Here is a tiny trained network, its code and every weight. The questions are about switching its units off for an input and a class, where a switched-off unit gives its printed mean instead of its output.

import numpy as np


def w(rows, s, z=0):
    codes = np.array(rows[::2]) - 128.0
    scale = np.full(codes.shape[1], s)
    scale[-1] = z or s
    return codes * scale


def f(y):
    return y / 2 * (1 + np.tanh(0.7978845608 * (y + 0.044715 * y**3)))


def log_softmax(a):
    a = a - a.max(-1, keepdims=True)
    return a - np.log(np.exp(a).sum(-1, keepdims=True))


def net(x, mask):
    res = np.array(x, float).reshape(1, 5) / 4 @ E
    y = f(res @ A[0][:, :-1].T + A[0][:, -1])
    res = res + np.where(mask, y, B[0][:, -1]) @ B[0][:, :-1]
    return log_softmax(res[-1] @ U[:, :-1].T + U[:, -1])


A, B = {}, {}
E = w([
[131,131,136,143,170,96],'x0',
[104,1,157,93,77,39],'x1',
[110,147,132,157,158,89],'x2',
[152,164,218,144,81,152],'x3',
[79,201,133,37,125,107],'x4',
],0.0086)
A[0] = w([
[159,181,135,153,178,157,150],'n0',
[127,64,122,255,149,154,58],'n1',
[149,63,147,95,141,6,152],'n2',
[84,115,244,203,94,193,127],'n3',
[97,99,167,146,26,80,215],'n4',
[113,101,12,73,144,139,83],'n5',
[135,166,117,39,130,99,57],'n6',
[133,142,178,205,200,31,253],'n7',
[110,72,9,175,175,131,91],'n8',
[83,99,153,108,119,85,36],'n9',
[149,185,254,149,49,133,97],'n10',
[126,110,42,115,158,153,154],'n11',
[92,97,28,117,117,140,65],'n12',
[46,171,146,39,123,105,93],'n13',
[199,56,101,239,87,160,14],'n14',
[128,193,162,160,171,95,249],'n15',
],0.0094,0.0043)
B[0] = w([
[86,125,54,155,62,223,210],'n0',
[3,188,209,16,189,159,210],'n1',
[126,167,69,187,104,253,255],'n2',
[167,146,92,153,213,28,196],'n3',
[151,195,22,112,153,159,233],'n4',
[194,124,198,180,165,98,188],'n5',
[96,139,229,103,173,100,157],'n6',
[215,111,135,30,151,148,234],'n7',
[179,163,167,163,201,52,219],'n8',
[59,186,92,134,45,103,153],'n9',
[216,80,162,206,130,68,219],'n10',
[137,44,112,155,68,128,189],'n11',
[182,80,145,226,165,69,166],'n12',
[110,49,249,114,150,172,201],'n13',
[35,146,212,77,124,150,214],'n14',
[126,81,66,106,148,163,218],'n15',
],0.0073,0.0066)
U = w([
[140,128,115,112,159,188,253],'0',
[2,200,240,103,170,163,82],'1',
[196,144,140,231,181,69,35],'2',
[138,127,91,106,142,185,174],'3',
[80,178,28,186,109,241,19],'4',
],0.0078,0.0045)

Each question gives the input, the list of numbers given to net, and the class t.
The units are the neurons (one row each of A and B). Each row of codes is followed by its name. A weight is (code - 128) times the scale printed after its matrix; where a second scale follows, it is the last column's (A, B and U).
mask holds one flag per neuron, in row order. A switched-off neuron (its flag False) gives its mean, the last column of its row in B, instead of its output. The means were averaged over made-up inputs and are rounded, as every weight is.
A unit's drop is (log p(t) with every unit on - log p(t) with that unit switched off) / (log p(t) with every unit on - log p(t) with every unit switched off).
The circuit of an input: a set's keep is (log p(t) with only the set's units on - log p(t) with every unit switched off) / (log p(t) with every unit on - log p(t) with every unit switched off). Starting from the 12 units with the biggest drops (on a tie, the unit counted first), units are removed one at a time, each time the one whose removal leaves the highest keep (on an exact tie, the one counted first), for as long as the keep stays at least 0.8.
units of the circuit, in order: the units of the circuit, biggest drop first
unit that matters most: the unit with the biggest drop
top k neurons: the k neurons with the biggest drops, biggest first
drop when u is switched off: that unit's drop, to one decimal
input [0,-8,4,3,6], class 4: unit that matters most	n0
input [0,-2,-3,-3,0], class 2: units of the circuit, in order	(n2; n1)
input [5,0,-7,-7,-8], class 1: units of the circuit, in order	(n1; n14)
input [-7,1,-2,-8,-5], class 2: units of the circuit, in order	(n8; n12)
input [-4,-2,3,8,-4], class 2: top 2 neurons	(n10; n3)
input [-2,-6,-5,7,-7], class 1: top 2 neurons	(n14; n1)
input [3,-4,-8,8,-6], class 2: top 2 neurons	(n10; n3)
input [-3,-6,-6,-7,7], class 1: top 2 neurons	(n6; n13)
input [7,-3,8,-1,-8], class 1: top 2 neurons	(n1; n14)
input [6,-6,6,7,6], class 2: top 4 neurons	(n10; n1; n2; n14)
input [7,-6,-1,6,7], class 0: units of the circuit, in order	(n15; n10)
input [-3,7,0,-3,6], class 4: top 3 neurons	(n2; n4; n1)
input [-5,8,4,2,-7], class 4: top 3 neurons	(n2; n4; n13)
input [1,-6,4,-7,-3], class 2: units of the circuit, in order	(n8)
input [7,8,5,-1,7], class 4: top 4 neurons	(n2; n4; n9; n1)
input [-1,-6,-4,8,6], class 2: top 3 neurons	(n10; n3; n1)
input [0,-4,1,-5,2], class 2: top 3 neurons	(n2; n1; n5)
input [-5,-4,8,8,-4], class 2: top 3 neurons	(n10; n3; n2)
input [0,-2,-5,0,-8], class 1: drop when n1 is switched off	0.1
input [5,8,-5,-2,-4], class 4: drop when n2 is switched off	0.6
input [-5,-1,6,2,-7], class 1: drop when n9 is switched off	0.0
input [3,-3,-3,8,5], class 2: unit that matters most	n10
